Below are the code and all the weights of a small trained network. Each question names an input and a target symbol and asks about switching units off, where a switched-off unit gives its printed mean instead of its output.

import numpy as np


def w(rows, s, z=0):
    codes = np.array(rows[::2]) - 128.0
    scale = np.full(codes.shape[1], s)
    scale[-1] = z or s
    return codes * scale


def norm(h):
    return h / np.sqrt((h * h).mean(-1, keepdims=True) + 1e-5)


def f(y):
    return np.maximum(y, 0)


def softmax(a):
    e = np.exp(a - a.max(-1, keepdims=True))
    return e / e.sum(-1, keepdims=True)


def log_softmax(a):
    a = a - a.max(-1, keepdims=True)
    return a - np.log(np.exp(a).sum(-1, keepdims=True))


def net(x, mask):
    ids = ['αβγδεζθλμξπσφω'.index(c) for c in x.split()]
    T = len(ids)
    res = E[ids] + P[:T]
    q, k, v = (norm(res) @ M[0].T for M in (Q, K, V))
    z = softmax(np.where(np.tri(T) > 0, q @ k.T / 4**0.5, -1e9)) @ v
    res = res + np.where(mask[0], z, O[0][:, -1]) @ O[0][:, :-1]
    y = f(norm(res) @ A[0][:, :-1].T + A[0][:, -1])
    res = res + np.where(mask[1:17], y, B[0][:, -1]) @ B[0][:, :-1]
    return log_softmax(norm(res)[-1] @ U[:, :-1].T + U[:, -1])


Q, K, V, O, A, B = {}, {}, {}, {}, {}, {}
E = w([
[118,203,180,78,114,81,142,210,54,148],'α',
[71,188,107,144,131,63,80,22,135,118],'β',
[150,112,202,180,64,71,116,74,197,158],'γ',
[114,81,177,149,200,194,98,77,156,74],'δ',
[94,120,101,187,166,196,109,193,97,74],'ε',
[128,126,223,127,158,80,148,82,156,112],'ζ',
[64,157,147,59,210,152,122,144,123,109],'θ',
[88,120,184,248,123,118,117,168,216,163],'λ',
[62,203,107,196,128,97,133,175,170,93],'μ',
[155,173,249,35,144,78,129,88,106,125],'ξ',
[122,39,195,156,130,142,109,165,53,171],'π',
[144,193,103,192,38,38,104,63,82,104],'σ',
[125,151,108,44,146,143,61,90,17,129],'φ',
[55,134,89,138,85,68,57,127,68,215],'ω',
],0.021)
P = w([
[174,106,67,130,252,94,144,148,157,171],'0',
[203,121,121,126,251,63,105,169,169,132],'1',
[117,56,79,96,196,71,175,120,142,110],'2',
[148,165,130,151,217,152,143,98,126,186],'3',
[164,120,154,128,206,92,85,162,143,101],'4',
[90,71,136,96,139,111,165,133,123,85],'5',
[127,177,185,146,187,146,81,127,117,120],'6',
[72,88,158,95,127,147,159,123,117,80],'7',
[129,183,211,142,153,184,67,142,109,116],'8',
[67,95,170,80,91,132,100,141,124,17],'9',
[40,137,177,116,119,206,178,80,89,116],'10',
[113,206,229,131,147,221,60,136,127,117],'11',
],0.012)
Q[0] = w([
[247,199,58,149,191,192,217,97,137,252],'head 0',
[214,165,78,99,141,142,92,173,210,177],'head 0',
[91,8,53,41,83,67,234,145,174,78],'head 0',
[233,153,127,125,157,123,28,164,142,130],'head 0',
],0.018)
K[0] = w([
[164,40,15,91,147,67,249,131,164,135],'head 0',
[176,124,75,139,189,136,191,126,112,192],'head 0',
[207,161,143,166,220,58,1,165,139,127],'head 0',
[141,166,108,147,154,168,211,89,132,205],'head 0',
],0.018)
V[0] = w([
[139,108,133,72,121,160,135,168,90,205],'head 0',
[157,66,161,199,128,197,109,164,103,126],'head 0',
[76,73,196,150,102,121,101,42,205,144],'head 0',
[248,123,171,115,142,138,104,67,73,37],'head 0',
],0.013)
O[0] = w([
[66,145,171,139,130,131,246,115,115,141,151],'head 0',
[161,131,48,142,162,158,141,71,104,205,117],'head 0',
[161,79,75,121,184,35,170,153,161,129,140],'head 0',
[177,204,184,167,197,130,108,162,165,167,3],'head 0',
],0.011,0.0058)
A[0] = w([
[193,165,116,164,50,105,176,107,172,104,149],'neuron 0',
[127,196,64,174,90,116,141,135,156,97,86],'neuron 1',
[117,134,153,189,95,70,112,30,197,126,3],'neuron 2',
[151,78,114,78,118,88,108,182,186,101,52],'neuron 3',
[112,132,105,247,80,106,122,83,208,115,121],'neuron 4',
[138,148,150,103,69,49,117,121,111,196,91],'neuron 5',
[119,182,189,170,119,173,97,123,142,162,120],'neuron 6',
[97,67,119,161,177,181,121,159,134,120,137],'neuron 7',
[94,154,134,145,146,171,132,64,108,164,176],'neuron 8',
[155,156,82,144,98,134,171,189,169,116,108],'neuron 9',
[139,101,107,111,55,176,79,119,163,114,28],'neuron 10',
[86,139,114,104,196,134,116,191,83,110,148],'neuron 11',
[97,159,196,129,94,134,71,164,154,121,120],'neuron 12',
[153,144,111,213,37,85,135,143,127,160,162],'neuron 13',
[89,154,175,167,66,157,120,103,82,102,109],'neuron 14',
[152,135,122,117,188,94,80,156,144,148,139],'neuron 15',
],0.015,0.0044)
B[0] = w([
[59,98,186,148,126,161,224,123,82,181,145],'neuron 0',
[100,113,181,166,210,104,126,206,112,88,149],'neuron 1',
[250,201,84,153,75,106,188,136,154,90,160],'neuron 2',
[74,176,128,149,191,139,156,177,101,196,193],'neuron 3',
[78,163,148,64,49,197,34,158,90,103,167],'neuron 4',
[141,225,160,195,163,114,101,51,171,189,197],'neuron 5',
[145,120,92,64,136,44,152,129,124,191,211],'neuron 6',
[163,179,186,183,94,141,109,49,130,123,186],'neuron 7',
[103,86,114,73,124,143,131,199,133,54,235],'neuron 8',
[168,154,164,168,135,140,136,116,208,156,138],'neuron 9',
[164,150,116,90,128,60,181,171,193,100,160],'neuron 10',
[164,221,78,127,77,159,160,92,108,133,213],'neuron 11',
[92,86,65,164,82,186,138,117,145,134,217],'neuron 12',
[64,61,112,79,112,159,161,23,107,73,179],'neuron 13',
[214,107,159,190,211,99,94,134,116,159,254],'neuron 14',
[111,37,171,88,89,149,132,121,134,76,207],'neuron 15',
],0.016,0.0095)
U = w([
[177,19,147,165,104,163,131,202,56,173,115],'α',
[42,133,139,155,159,136,93,219,134,88,133],'β',
[165,62,103,133,164,58,196,170,198,107,129],'γ',
[171,90,165,111,213,173,76,43,213,77,52],'δ',
[179,122,103,22,143,163,48,139,47,116,8],'ε',
[127,173,254,47,184,104,95,117,168,130,159],'ζ',
[188,181,74,243,148,180,99,95,151,106,92],'θ',
[77,89,51,147,150,96,72,75,149,176,249],'λ',
[173,169,81,123,95,28,70,170,159,61,171],'μ',
[147,131,147,105,47,110,207,125,212,155,96],'ξ',
[93,162,117,63,176,216,210,91,132,123,56],'π',
[114,77,136,90,45,200,69,125,180,124,76],'σ',
[161,215,149,120,105,86,142,180,107,224,128],'φ',
[97,137,185,142,92,68,136,77,45,54,120],'ω',
],0.0083,0.0019)

Each question gives the input, a string of symbols that net reads in full, and the target symbol t.
The units are the heads (4 rows each of Q, K, V and O) and the neurons (one row each of A and B). Each row of codes is followed by its name. A weight is (code - 128) times the scale printed after its matrix; where a second scale follows, it is the last column's (O, A, B and U).
mask holds one flag per unit, heads first, then neurons. A switched-off unit (its flag False) gives its mean, the last column of its rows in O or B, instead of its output. The means were averaged over made-up inputs and are rounded, as every weight is.
A unit's drop is (log p(t) with every unit on - log p(t) with that unit switched off) / (log p(t) with every unit on - log p(t) with every unit switched off).
The circuit of an input: a set's keep is (log p(t) with only the set's units on - log p(t) with every unit switched off) / (log p(t) with every unit on - log p(t) with every unit switched off). Starting from the 12 units with the biggest drops (on a tie, the unit counted first), units are removed one at a time, each time the one whose removal leaves the highest keep (on an exact tie, the one counted first), for as long as the keep stays at least 0.8.
circuit, biggest first: the units of the circuit, biggest drop first
unit that matters most: the unit with the biggest drop
k most important neurons: the k neurons with the biggest drops, biggest first
input α π ω β μ π ω ε, target ω: circuit, biggest first	head 0; neuron 7
input φ ω ω γ ω ω γ α α ω, target α: circuit, biggest first	head 0; neuron 14; neuron 12
input ω ω σ π ξ α π φ ε, target φ: circuit, biggest first	neuron 6; head 0
input ω ξ ε μ β, target μ: circuit, biggest first	neuron 10; head 0
input ε φ ω μ ω β ε β ε α, target ε: circuit, biggest first	head 0; neuron 8
input π π ω, target π: circuit, biggest first	head 0; neuron 8
input π π α ω ω ε μ σ μ σ γ, target σ: unit that matters most	neuron 4
input π φ π μ, target π: circuit, biggest first	head 0; neuron 14
input ω ω π ω π σ β, target μ: 3 most important neurons	neuron 2; neuron 6; neuron 13
input ω ω ε μ ξ λ ω α λ ω, target λ: circuit, biggest first	head 0; neuron 5
input β ε δ π, target δ: circuit, biggest first	head 0; neuron 15
input μ θ φ ζ ζ ω σ π γ, target π: circuit, biggest first	head 0; neuron 13
input ω π π ω ω ω ζ λ, target σ: 2 most important neurons	neuron 4; neuron 15
input ω β π, target β: circuit, biggest first	head 0; neuron 3
input ε λ β μ σ ε, target σ: 2 most important neurons	neuron 15; neuron 14
input γ ξ ξ ε ω ζ α μ π ω θ θ, target θ: unit that matters most	neuron 11
input σ π α, target π: 2 most important neurons	neuron 14; neuron 8
input ω ε ε ω φ π ω σ ε λ, target ε: 2 most important neurons	neuron 4; neuron 6
input β β ω β π ω σ π ζ ω ω ω, target ω: 3 most important neurons	neuron 12; neuron 6; neuron 3
input ω ε α ζ μ π ω μ π π ω, target π: 3 most important neurons	neuron 8; neuron 14; neuron 6
input ω μ ε, target μ: 2 most important neurons	neuron 10; neuron 5
input π ω ε π λ φ, target λ: most important neuron	neuron 8
